After every row comes roughly how far along a hidden order it lies, from 0 to 20.
[0.053, -0.696, 1.116, 0.819, -0.369, 0.193, 0.553, 1.034, 0.147, 0.543, -0.452, -0.422, -0.076, 0.236, -2.396, -0.329, 1.079, 0.172, -1.205, 0.734, 0.040, -0.180, -0.200, -0.103, 0.680, -0.663, 0.015, -1.720] : 16
[0.129, -0.636, 0.954, 0.439, 0.001, 0.294, 0.082, 1.179, -0.111, 0.805, -0.435, -0.276, -0.895, 0.143, -2.893, -1.157, 1.422, 0.267, -0.921, 0.169, -0.169, -0.278, 0.027, -0.053, 0.862, -0.313, -0.331, 0.383] : 13
[-0.027, -0.363, 1.014, 0.692, 0.185, 0.176, -0.315, 1.610, -0.106, 0.990, -0.351, -0.286, -0.151, -0.272, -2.117, -0.913, 1.070, 0.092, -0.479, 0.243, 0.038, -0.322, 0.008, -0.259, 0.695, -0.719, -0.921, -1.525] : 15
[-0.192, -0.825, 0.587, 0.041, 0.111, 0.259, 0.591, 0.568, -0.020, 0.861, -0.601, -0.215, -1.565, 0.838, -2.830, -1.676, 2.403, 0.346, -0.537, 0.427, -0.550, 0.023, -0.644, -0.070, 0.379, 0.423, -0.074, 1.538] : 6
[-0.298, -1.769, 0.729, 1.796, -0.305, -0.110, -0.298, 0.760, 0.217, 2.908, -1.475, -0.757, -0.644, 0.629, -2.488, -0.849, -1.008, -0.125, -1.252, 1.974, 0.795, -1.326, 0.180, -0.340, -0.105, -1.389, -0.174, -6.706] : 20
[0.092, -0.552, 1.041, 0.758, 0.146, 0.213, 0.094, 1.045, 0.002, 0.762, -0.272, -0.281, -0.421, 0.120, -1.889, -0.376, 0.490, 0.134, -0.524, 0.666, 0.061, -0.350, 0.090, -0.168, 0.479, -0.767, -1.066, -0.379] : 15
[-0.411, -1.533, 0.609, 1.616, -0.236, -0.003, 0.127, 0.267, 0.342, 2.220, -0.998, -0.572, -0.919, 0.803, -1.550, 0.260, -0.435, -0.261, -1.148, 2.064, 0.679, -1.165, 0.184, -0.214, -0.314, -1.803, 0.610, -6.593] : 20
[-0.268, -0.809, 0.923, -0.285, 0.819, 0.191, -0.202, 1.427, -0.217, 1.269, -1.130, -0.503, -2.570, 0.532, -3.665, -2.438, 2.646, 0.376, -0.381, -0.094, -0.568, -0.020, -0.678, -0.447, 0.370, 1.165, -1.246, 0.382] : 5
[-0.082, -1.152, 1.113, 1.371, -0.297, 0.126, 0.582, 0.871, 0.282, 1.716, -0.557, -0.551, -0.764, 1.049, -0.687, 0.475, -0.562, 0.095, -0.653, 1.338, 0.452, -0.621, 0.086, -0.066, 0.466, -1.559, 0.249, -3.826] : 18
[-0.195, -1.620, 1.026, 1.790, -0.322, 0.009, 0.424, 0.282, 0.402, 1.993, -0.798, -0.990, -1.190, 0.926, -2.225, -0.582, -0.531, -0.087, -1.403, 2.306, 0.559, -1.055, 0.122, -0.131, -0.062, -2.030, 0.587, -6.752] : 20
[-0.329, -0.722, 0.682, 0.149, 0.219, 0.213, 0.030, 0.665, -0.100, 0.958, -0.284, -0.333, -1.289, 0.349, -2.307, -1.784, 3.064, 0.178, -0.409, -0.156, -0.628, 0.012, -0.641, -0.432, 0.293, 1.173, -1.111, 1.124] : 5
[0.108, -1.046, 1.127, 0.289, -0.556, 0.434, 0.775, 1.325, 0.002, 1.363, -0.630, -0.289, -1.066, 0.871, -0.064, -2.285, 2.950, 0.494, -0.830, 0.485, -0.418, 0.007, -0.607, 0.055, 0.854, -0.003, 0.036, 0.708] : 9
[-1.237, 0.177, 0.740, -0.818, 4.148, 0.274, -0.590, -0.548, 0.065, 2.050, -1.349, -1.099, -3.110, 1.439, -3.183, -2.883, 5.067, -0.473, -1.502, -0.243, -0.891, -0.944, -0.807, -0.632, 0.318, 4.248, -4.017, -1.841] : 0
[0.033, -0.927, 1.024, 0.051, 0.163, 0.360, 0.089, 1.408, -0.204, 1.547, -0.934, -0.501, -1.783, 0.855, -3.396, -3.121, 2.752, 0.411, -1.277, -0.236, -0.612, 0.024, -0.766, -0.272, 0.638, 1.211, -0.899, -0.974] : 5
[-1.070, -0.019, 1.128, -0.558, 2.866, 0.390, -0.275, -0.273, 0.090, 2.714, -1.362, -1.223, -3.079, 1.672, -3.374, -3.225, 4.228, -0.231, -1.853, -0.325, -0.995, -0.617, -0.940, -0.514, 0.385, 4.125, -3.450, -1.094] : 0
[0.049, -0.414, 1.220, 0.997, 0.091, 0.290, 0.165, 1.795, -0.038, 1.119, -0.607, -0.347, -0.591, 0.358, -2.666, 1.052, 1.126, 0.184, -0.686, 0.368, -0.084, -0.285, -0.251, -0.299, 0.863, -0.706, -0.543, -1.788] : 15
[-1.266, 0.194, 0.942, -0.752, 4.206, 0.182, -0.720, -0.891, 0.060, 2.469, -1.080, -1.097, -2.335, 1.391, -2.855, -3.105, 3.437, -0.547, -1.877, -0.744, -0.961, -0.891, -0.749, -0.760, 0.351, 4.509, -3.908, -2.179] : 0
[-0.002, -0.913, 0.776, 0.037, -0.125, 0.430, 0.355, 1.118, -0.097, 0.398, -0.499, -0.355, -1.389, 0.518, -2.745, -1.644, 1.924, 0.378, -0.196, 0.306, -0.489, -0.048, -0.471, -0.075, 0.560, 0.389, 0.170, -0.129] : 8
[-0.969, 0.245, 0.820, -0.656, 3.209, 0.167, -0.078, -0.741, 0.237, 1.605, -1.030, -0.976, -2.508, 1.877, -2.149, -1.026, 2.738, -0.410, -1.551, -0.666, -0.822, -0.683, -0.730, -0.571, 0.041, 3.515, -3.040, -1.143] : 0
[-0.153, -1.009, 0.887, -0.009, 0.101, 0.369, 0.493, 0.696, -0.052, 1.123, -0.727, -0.604, -1.872, 0.877, -3.165, -2.106, 2.298, 0.415, -0.552, 0.423, -0.563, 0.040, -0.744, -0.166, 0.452, 1.296, -0.646, 0.396] : 6
[-0.379, -0.918, 0.975, 0.081, -0.306, 0.329, 0.716, 1.187, 0.013, 0.658, -0.748, -0.194, -2.206, 1.121, -4.222, -2.410, 2.770, 0.192, -0.746, -0.302, -0.604, 0.056, -0.726, -0.044, 0.439, 0.610, -0.422, 0.516] : 5
[0.052, -0.620, 0.602, 0.053, -0.474, 0.249, 0.180, 0.775, -0.141, 0.934, -0.551, -0.324, -1.075, 0.380, -2.434, -1.793, 1.676, 0.307, -0.473, -0.014, -0.422, -0.117, -0.428, 0.020, 0.625, 0.569, -0.742, 0.383] : 8
[-0.315, -0.903, 0.795, -0.048, -0.041, 0.194, 0.746, 1.187, -0.006, 0.763, -0.595, -0.489, -2.046, 1.006, -2.848, -2.228, 2.004, 0.425, -0.239, 0.174, -0.520, -0.039, -0.784, -0.028, 0.384, 0.122, -0.459, 0.064] : 6
[-0.073, -1.712, 1.033, 1.753, -0.077, 0.038, -0.171, 1.120, 0.278, 2.868, -1.222, -0.800, -0.925, 0.575, -3.772, -0.937, -0.171, -0.002, -1.204, 2.041, 0.498, -1.209, 0.054, -1.111, -0.034, -1.926, -0.044, -6.285] : 20
[-1.121, -0.064, 1.368, -0.843, 3.328, 0.289, -0.604, -0.486, 0.037, 1.735, -1.119, -1.005, -2.515, 1.285, -3.373, -2.558, 3.802, -0.251, -1.667, -0.440, -0.834, -0.543, -0.809, -0.625, 0.399, 4.216, -3.245, -2.009] : 0
[-0.671, -0.493, 0.816, -0.362, 1.190, 0.311, 0.083, -0.092, -0.018, 1.584, -0.712, -0.580, -2.643, 1.286, -2.935, -2.252, 2.921, 0.024, -0.957, -0.151, -0.723, -0.340, -0.750, -0.461, 0.225, 2.801, -2.060, -0.631] : 2
[0.018, -0.748, 1.251, 0.935, -0.310, 0.222, 0.516, 0.713, 0.130, 0.033, -0.332, -0.290, -0.675, 1.134, -2.034, -1.126, 0.648, 0.085, -0.972, 0.892, 0.138, -0.346, 0.071, 0.100, 0.656, -1.230, -0.130, -2.735] : 16
[-0.269, -1.684, 1.157, 1.713, -0.405, 0.094, -0.026, 1.105, 0.239, 2.498, -1.013, -0.690, -1.196, 0.671, -3.525, -2.278, -0.303, 0.070, -1.258, 1.773, 0.486, -1.144, 0.039, -0.294, 0.040, -1.827, 0.135, -5.480] : 20
[-0.170, -0.523, 0.741, -0.298, 0.457, 0.220, -0.289, 0.751, -0.268, 1.556, -0.895, -0.369, -1.973, 0.521, -3.879, -1.730, 1.944, 0.194, -0.265, -0.361, -0.622, -0.179, -0.640, -0.451, 0.271, 2.594, -3.474, 0.234] : 4
[-0.214, -0.892, 1.093, 0.051, 0.271, 0.301, 0.142, 1.197, -0.209, 0.684, -0.647, -0.444, -1.607, 0.482, -3.005, -2.550, 2.706, 0.307, -0.724, -0.111, -0.565, -0.003, -0.630, -0.302, 0.431, 1.172, -0.599, -0.160] : 6
[0.110, -0.500, 1.233, 0.265, -0.265, 0.190, 0.132, 1.234, -0.164, 0.764, -0.313, -0.319, -0.140, 0.230, -1.945, -1.114, 1.154, 0.102, -0.456, 0.195, -0.101, -0.105, -0.186, 0.179, 0.585, 0.034, -0.504, -0.859] : 13
